Each row has a class, written after it.
[   1   -6   23  -17   11    6   79   35   19   34   23   21  -14   -4
  -24   10  -11   64   19 -111  -18   37  -39   47   78   44  -20  -25
    2  -24   -3   15   -9  -45  -36  -23]
(133)
[  12  -46   38   39  -31    5  -50  -96  -25    5  -70  -12  -18  -10
  -23   38   65  -49  -55   63   32  -66    6   35  -29 -105   37   57
  -24  -27   34   -2  -28   28  -45   55]
(128)
[-10  12  35   2 -19  23  -5 -37  -5   9 -48  -8 -36 -12  -1  -2 -31  -5
 -20 -22 -16 -12  -6  15  14 -38  36   0   4   8  15 -12  22 -10 -38  10]
(133)
[  4  13  14  -4  16  28  48  46 -10  13  58 -16   7  38  13 -33 -49 -17
  20 -78 -29  49 -33  -7  30  -1 -15 -66  26  23 -15  -4   5 -19  -4 -17]
(118)
[ -6 -47  36  27 -11 -26  31 -45 -30   5 -21  -5 -11 -10   1  46  -7   4
   5  11   8   2   4   8  -7 -17  32  25  -4 -16  18   0   2  -7 -29   6]
(114)
[  8   7  56  -1   7 -21  -1  -7  23   2  -1  11 -19  23  12  -5  -3 -21
  12 -10   0  12  12 -28  -1 -37  29  21  -3 -41   5  -4 -22  23 -10  -6]
(81)
[ -5  -5  49  92 -33  44 -60 -29 -16 -35 -45 -62   2  23   6 -38  28 -87
 -41  34   8 -22  13 -14 -56 -72  38  11  17  13 -16  17 -33  60  17  32]
(118)
[-11  15  32 -11 -31   4 -33 -34  -9   2 -65   7  -6  -6   3   2  35 -39
  -4  39  -6 -14   9 -39 -21 -21  15  37 -13 -50   1  17 -12  27   2  16]
(128)
[-18 -31   2  26   1  -8  38  -8 -18  27   8   4 -29   2  -4 -14 -16   7
  -4 -40 -11   0 -22   7   1   8   6 -21   9  -2   1  27   3 -17 -40   8]
(114)
[-23  -2  33  28 -40   2 -24  20 -17  -5 -14 -25  -9  28  -2 -28 -15 -37
  -4  17  -2  -5  23 -17  -7 -12  -4  -4  11 -29 -31  38 -19  13  17  -5]
(217)
[-22  25  19 -29 -13  17  36  -1  -9  20   3  28 -14   8  19 -12 -42   6
   2 -47 -29  36  -9 -55  25  36  21 -26   3 -32   0  33  18 -33 -12 -13]
(114)
[  6 -10  35  24   2  46  34  26  16  22  21   0  -4  38  11 -37 -13 -19
  -6 -84 -30  39 -14 -12  25  11  -5 -23  11 -26   1  24 -23   2 -31  15]
(153)
[ -1 -34   8 -25 -10 -25 -16 -45 -22  11 -47  12 -24 -13   2  55   6 -29
 -24  44  -2 -16  -9  26  -4 -72  17  33 -26 -26  22 -31  14 -17 -50  -6]
(195)
[ -5   4  50  17   6 -23 -14 -43   5 -17 -15 -17 -15  -8  -1  -1  -1  -1
   5  18  14  -3  12  14 -11 -45  22  28   0  27   1 -27  -6  32  11  -1]
(81)
[ 15 -18  81  92 -33  -5 -27 -40  -5 -28 -73 -23  17 -15   1  47  67 -22
 -22  44  25 -58  14 -30 -45 -65  27  64 -13 -37   5   4 -33  44 -21  14]
(51)
[ -6  -3  28  42  -4   3  39   9  10   2  37   5  -1   3  -3 -21  -3  18
  11  -9  14 -20 -23  11   2  -6  -3 -12  -7  14 -19 -15  -9  -5  -5 -28]
(51)
[ -7  28  21  24  17  39   8   2   6  22  31 -14 -25  18  10 -59 -45 -11
 -16 -56 -14  16 -34  11   6  -4   6 -51   7  44 -10  -6  23   9 -18   8]
(157)
[  1 -35  16 -56 -39 -60  66  16 -23  19 -21  57   4 -15   9 108  41  83
  43 -11  -7   5   6  -5  39  57 -14  43 -36 -85  29  13  -3 -82 -63 -43]
(51)
[  5  16  65  59 -25  37  -8  -1   4 -15  -7 -47   1  25  -1 -61 -10 -44
   8 -27 -15  11   2 -37 -30  -6  16  -9  28   4 -31  44  -7  43  20   0]
(183)
[  6 -52  37  45 -35  -2   7 -36 -21  13 -38  -9 -19  -7 -17  21  34 -19
 -25  -3   0 -14   8  29  -8 -42   6  39  -6 -29  30   6 -25  35 -57  27]
(153)
[-18   4  69  47 -18   0  21   9   4  17  -4 -37 -14  -7 -17  -7   5  -1
 -18 -34  -6  -8 -28   1  19 -34  -2  -3   8  27 -25  14 -11  -5  11 -18]
(183)
[ -1  20  56   0 -26  12   3   8  -8   2 -40  -5 -15   7  15  11  19   8
  24 -33 -21  19   2 -27   6   8   8  31   1 -50  10  38   3 -14 -30 -14]
(157)
[-10 -39  11  13 -32 -21  19 -20   2   2 -11   2 -15   2 -16  35  46  -8
  -4  24  13  -3 -12  41  21 -42  14  34 -12 -30  10 -20 -33  -3 -21  -4]
(118)
[-17 -33  70  59 -37  -2  14 -22  -1  -9 -30 -30   2  -8 -18  30  39 -26
  -3  32  11   4 -14  31  -7 -62  -4  45  -7  -8 -13 -22 -37  23   8  -2]
(118)
[ -19   40   22  -12   -5   26   11  -13    9    7   27  -20  -25   24
   12  -76 -101  -12   19  -37  -31   37   -5  -19    0   20   27  -56
   17   61  -20   -1   45  -10   10   -4]
(183)
[-24  10  19  24   5  33  41  10  15   0  28 -17 -20  19 -11 -66 -24  12
  34 -80 -23  43 -35  21  21  30  -2 -49  18  37 -21  16 -22 -11   7   1]
(118)
[  7 -20  73  54 -28   3 -23 -23  14 -14 -48  -1 -20  -4  -1  25  92 -11
  16   3  12 -17  -8 -11 -15 -26  21  72 -13 -82   9  46 -50  15 -28   1]
(157)
[ -4 -40  19  45  -2 -15  -5 -72 -11  12 -17  -5 -23 -15  -4  25   2 -27
 -47  28  25 -35 -22  10  -5 -69  55  10 -13  -6  23 -22  -5  11 -36  31]
(114)
[-17  12  -5 -36 -17  20   6  13 -27  26   7  -9  -1  12  12 -22  -9 -11
  22 -21 -12   8 -19 -10  13  49 -19  -8   5 -11 -17  21  -4 -35  19  -2]
(128)
[  4 -22  16  23 -25 -26  34 -44 -11  -6 -15  15  -1 -16  -5  41  41  33
  10   7  18 -22 -15  12  21   0  15  39 -21 -26   2 -19 -11   4 -28 -14]
(51)
[  0  -1  42  32  -7  21  -9  -3   8   6 -38  -8  -9   3   6  10  43 -11
 -19 -14 -17   9  -1 -32 -13  -2  28  48 -10 -23 -10  39 -18  24   3  23]
(192)
[-15  -2  39 -14 -20  -2  17 -42   0  13 -34   9  -4 -17 -16  16  12  -4
   5  10  -7   8 -15  11  28 -26  10  32 -16 -31   1  -3 -20  14  -8   4]
(128)
[-21 -53   8   2 -12 -15  61  17  10  27  47  10 -12  14 -14  30  20  -4
   1  -2  21   8 -12  47  42   6 -36  17 -18 -23  -6 -28 -23 -27   0 -12]
(153)
[  0 -12  52  44 -23  26 -23 -40 -11  -8 -42 -36 -15 -10  -3   4  -2 -32
 -34  -8   5 -26  -7  19   3 -58  43   7   9 -12   9  -3 -11  16 -25   9]
(133)
[ 11 -11  41  32 -35  12 -23 -47  -8   3   2 -26 -22  -1 -15 -16  -2 -19
 -15  28  17 -23  -5  15 -33 -39  30  12  -6  24   5   7  11   6 -15  16]
(183)
[  -8  -13   56   78  -30   21  -64  -86  -24  -18  -64  -38  -33   -2
  -11  -30   -1  -51  -45   38    4  -40    2   12  -29 -114   37    9
    7   36   -4   -1   -8   61  -20   42]
(217)
[  6 -19  44  24 -14 -16  -2 -21 -23  21 -24 -12 -22 -20  -2  44  48   2
 -38 -10   4 -22 -30  23  24 -57  28  18 -14 -29  27   5 -13   9 -60  -5]
(157)
[-14  11  29  14 -22  34 -23 -27 -44   2 -25 -26 -24  12   7 -67 -60 -20
 -11 -32 -29  -1 -14  -8   5 -38  18 -54  24  44 -11  25  12  16 -10   6]
(217)
[ 14  -8  37  -4   4 -18  -7 -38   0  28 -16  12 -33  -5  -4   3  21  10
 -27 -21   7 -12 -25  14   2 -49  20   3 -12  -8  29 -17  -3  14 -54  14]
(81)
[-10   5  23  -4  32 -19  79  25  20  34  64  -6 -19   1 -10  25 -28  41
  30 -76 -14  48 -44  46  75  15 -24 -12  -4  14 -16 -16   7 -31 -30 -18]
(157)
[-28  13  11   1  30  19  10  -7  12  -2  24 -21 -14  19  15 -21 -50 -20
 -17  -1  -7   9   6  -5  11 -20  44 -21  -2  64 -18 -27  17   2  48  -2]
(192)
[ -5  16  44  45  10  22   0 -26  22   1  23 -22 -11  -5  -5  -7   6 -17
 -12   0  14   8 -37  23  14 -34   3  13 -10  26 -23 -24  -1  28   7  10]
(157)
[-22   4  18   8 -15 -10 -20 -21   4  -5   6  -5  -7  -2   0  -7 -18 -27
 -21  49  11  -3 -14   4  31 -54  18   3  -8  12 -32 -30 -12  29  34 -10]
(217)
[ -2 -57  22  69 -28  -5 -14 -45   3 -21 -44 -20 -13  -3 -26  13 104 -22
  -7  38  28 -18 -19  43 -16 -41  18  62 -13 -27 -11  12 -58  42  -8  29]
(118)
[  1 -16  51  13 -10  -2  44   4  -4  16 -11  -8 -13 -17 -20  41  14  11
   2 -37  -1  -5 -27  35  42 -34 -10  21   1 -19  -4  -8  -7 -14 -24 -18]
(133)
[ 10 -30  38 -23 -11 -30  31   8 -10  30 -19  30 -19 -19  -5  91  71  32
   2 -10 -11   3 -13 -12  31 -17  15  77 -35 -62  14  38 -21 -31 -34  -9]
(192)
[-15   0 -14 -27  13  11  10 -12  -7  19 -18 -14 -29  15   4  -9 -21 -20
   6 -28 -24   7 -20  19   3  -3  -7 -19   7  12   3 -16  25 -23 -27   3]
(195)
[-10  -7  72  -6 -15 -29  45   2  -2  22   7 -15  -6 -11 -17  58  14   8
   0  11   2   9 -10   9  20 -27  -7  18 -17  13 -10 -10   8  -9   6 -16]
(183)
[ 29 -42  55  85 -28  10 -66 -44 -14 -24 -57 -29   6  11  -3   8  60 -62
 -34  37  18 -38  -4 -11 -19 -97  33  54   3 -50 -10  33 -59  70 -13  36]
(217)
[-23 -12  -7 -67  26 -12  62   6 -10  13   6  17 -11  16   6  43 -31  21
  39 -66 -29  47  -5  21  49  51 -27 -26  -4   6  -3  -9  13 -64   0 -25]
(195)
[ -4  32  44  57  17  60  17  -9  16   6  34 -25  -6  28   8 -76 -37 -30
 -20 -55  -5  25 -24 -42 -13   6  42 -57  24  10 -11  18   2  32   5  19]
(114)
[  2 -36  46  32 -23 -15  17 -32 -22   5 -19  -5  -5 -10  -1  53  45 -11
 -12   9  18 -12 -11 -21   4 -26  28  37  -6 -66  14  22 -22  -4 -28   1]
(114)
[  8  -4  72 105 -31  29 -55 -44 -13 -20 -45 -56 -15  24 -13 -23  29 -60
 -35   2  -6 -18  22 -11 -33 -75  28  19  23 -12 -16  44 -36  79 -26  51]
(217)
[-15 -22  29 -32 -75 -27 -30 -45 -31  15 -78  19 -37 -29  -7  52  28  23
   8  43  -4 -27  -8   3  24 -37   4  67 -21 -59  20  22 -10 -49 -44  -2]
(217)
[ -7  -1  60  78 -20  62 -40 -12  19 -12 -16 -44   2  16  11 -65  -7 -63
 -32   7  -5   0   0 -17 -36 -39  19   4  12  -4  -8  10 -27  46   2  28]
(153)
[-14  25  20 -31  18  24  13  39  -8   9 -16   1  -9  21  20 -31 -36 -32
  22 -65 -39  29 -20 -45   5  22  -9 -35   8 -18 -24  33  -4 -21  16 -29]
(195)
[ 22 -16  79  88 -16  35 -19 -16   4 -26 -49 -41   7   3  -9  -3  40 -41
  -6 -10  21 -22   0  -1 -28 -43  15  36  16 -33 -13  12 -29  48   9  12]
(133)
[-20   7  77  15 -38   1  19 -13  -2 -11 -56  -4 -12 -39 -16  37  21  29
  24   0  -8   8   2  16  16 -10  -2  58  -3 -18 -13   8  -7 -11   8 -31]
(133)
[ -3  -3  40  35  -7  28 -34 -27  11  -3 -17 -14   3  22  -1 -34  20 -82
 -24  32   4 -22   1 -19 -31 -58  22   3   1 -35 -11   8 -33  61   6  24]
(128)
[-10 -18  -3   0 -10 -11  90  17  -6  24  45  26 -15  16  -7  12  16  54
  37 -66  -6  -3 -17  28  37  56 -29 -16   3   3  -3  -5  -7 -43 -28 -32]
(51)
[-24   6  34  32  21  10  79  -7  11  31  43 -14 -23  11  -4 -11 -44  26
   8 -70  -8  42 -35   8  36  20   5 -31  13  30 -13 -19  17 -28  -9   3]
(114)
[ -17   29   36   71   39   66   -2   -1   19   -3   24  -47  -15   25
    5 -107  -57  -40  -23  -44  -22   13  -10  -10  -36  -24   34  -56
   26   99  -34    0   11   69   43   21]
(192)
[-19  15  26 -31  -7  10  31  42  -4  46  -3  13  -5   1   0 -14   6  12
   5 -70 -33  12 -41 -18  41  20 -30 -32   4 -45  -2  37 -18 -45 -24 -18]
(128)
[  7 -16  37  20 -40  -9 -11 -64 -27  -5 -37   6 -13  -7  -1  55  13 -12
 -33  52  16 -56  21   0 -22 -70  33  34 -26 -13  30 -12  13  -2 -64  16]
(51)
[ 11 -42  46  78  20   9 -29 -59 -24  -7 -45 -52 -19   1 -12   0  31 -70
 -43  13   9 -27 -20  31 -50 -95  25   2   0  18  -1 -14 -10  69 -33  31]
(195)
[  2   6  14 -20 -16 -10  50  40  -7  22  24  23   7   9  15  27  -3  33
  31 -45 -19  -2 -12 -26  17  43 -28 -17  -2 -34   4   9   9 -50 -42 -29]
(51)
[ -6 -30  38 -15  12 -21  60   6 -10  32  13  12 -17  14  -7  26 -24  35
  11 -74 -16  27 -36  25  78 -23  -6 -40  -3  -5   1  -4 -15 -35 -29 -13]
(217)
[-20  27  23  21  33  46 -26 -24  22 -26 -35 -38  -2  14  15 -63 -48 -56
  -5  -3  -9   9 -21 -11 -16 -37  22 -24  12  42 -30 -30  13  24  46  -1]
(195)
[ -3 -34  -8  -9   9 -20  47  20  -3  43  49   6 -15  11  -8  15  12  25
   0 -61   0  10 -64  39  79   3 -20 -34   3  -8 -14 -11 -31 -21 -16  -7]
(217)
[-18  -3  12 -11 -31   6 -22 -52 -20   6 -17  -6 -45  15   8 -13 -27 -14
   8  10 -22   1   2   4   3 -29  16 -14   8   9   6  -3  18  -6 -39  20]
(217)
[ 15 -34  24 -15  -6 -23  23  34   1  18   3  17   0 -12  -7  72  68  -7
  -7   5  14 -21 -28  14  41 -34  -6  36 -15 -77  -2   5 -24 -13 -26 -27]
(133)
[ -9  12  28 -10 -32   4 -26 -56  -9  -1 -14 -21 -24   3   5 -28 -55 -27
 -10  27   1   0   4 -15 -18  -7  57 -13  -9  26   2  -2  25   5   3  13]
(183)
[  3 -17   7  41   1 -31  61 -27 -16   5  16   0  -7  -4 -16  38   4  40
  15 -41  -1  -3   1  31  19  17 -15   5  -3  23  -6 -18  11   6 -47   5]
(51)
[ -8 -30  25  10   9 -11  29  -2  13  17  -7   5  -6  -6  -3  45  19  16
 -19 -18  -9  12 -10  15  35 -11  30  44 -21  -6  -5   8 -29  -3   3   4]
(192)
[ 19  -8  45  54  21 -16 -38 -71  -7  -7  -5 -28 -26  11  -2  12  24 -46
 -47  21  17 -22  15  17 -30 -96  48  21  -1  34  12 -26  -8  79 -32  44]
(81)
[  0 -62  29   8 -63 -46 -29 -45 -30   5 -39  13 -23 -27 -16  88  65  14
  -1  62  11 -33   4  37  10 -59 -11  72 -20 -57  18  14 -29 -25 -56   3]
(217)
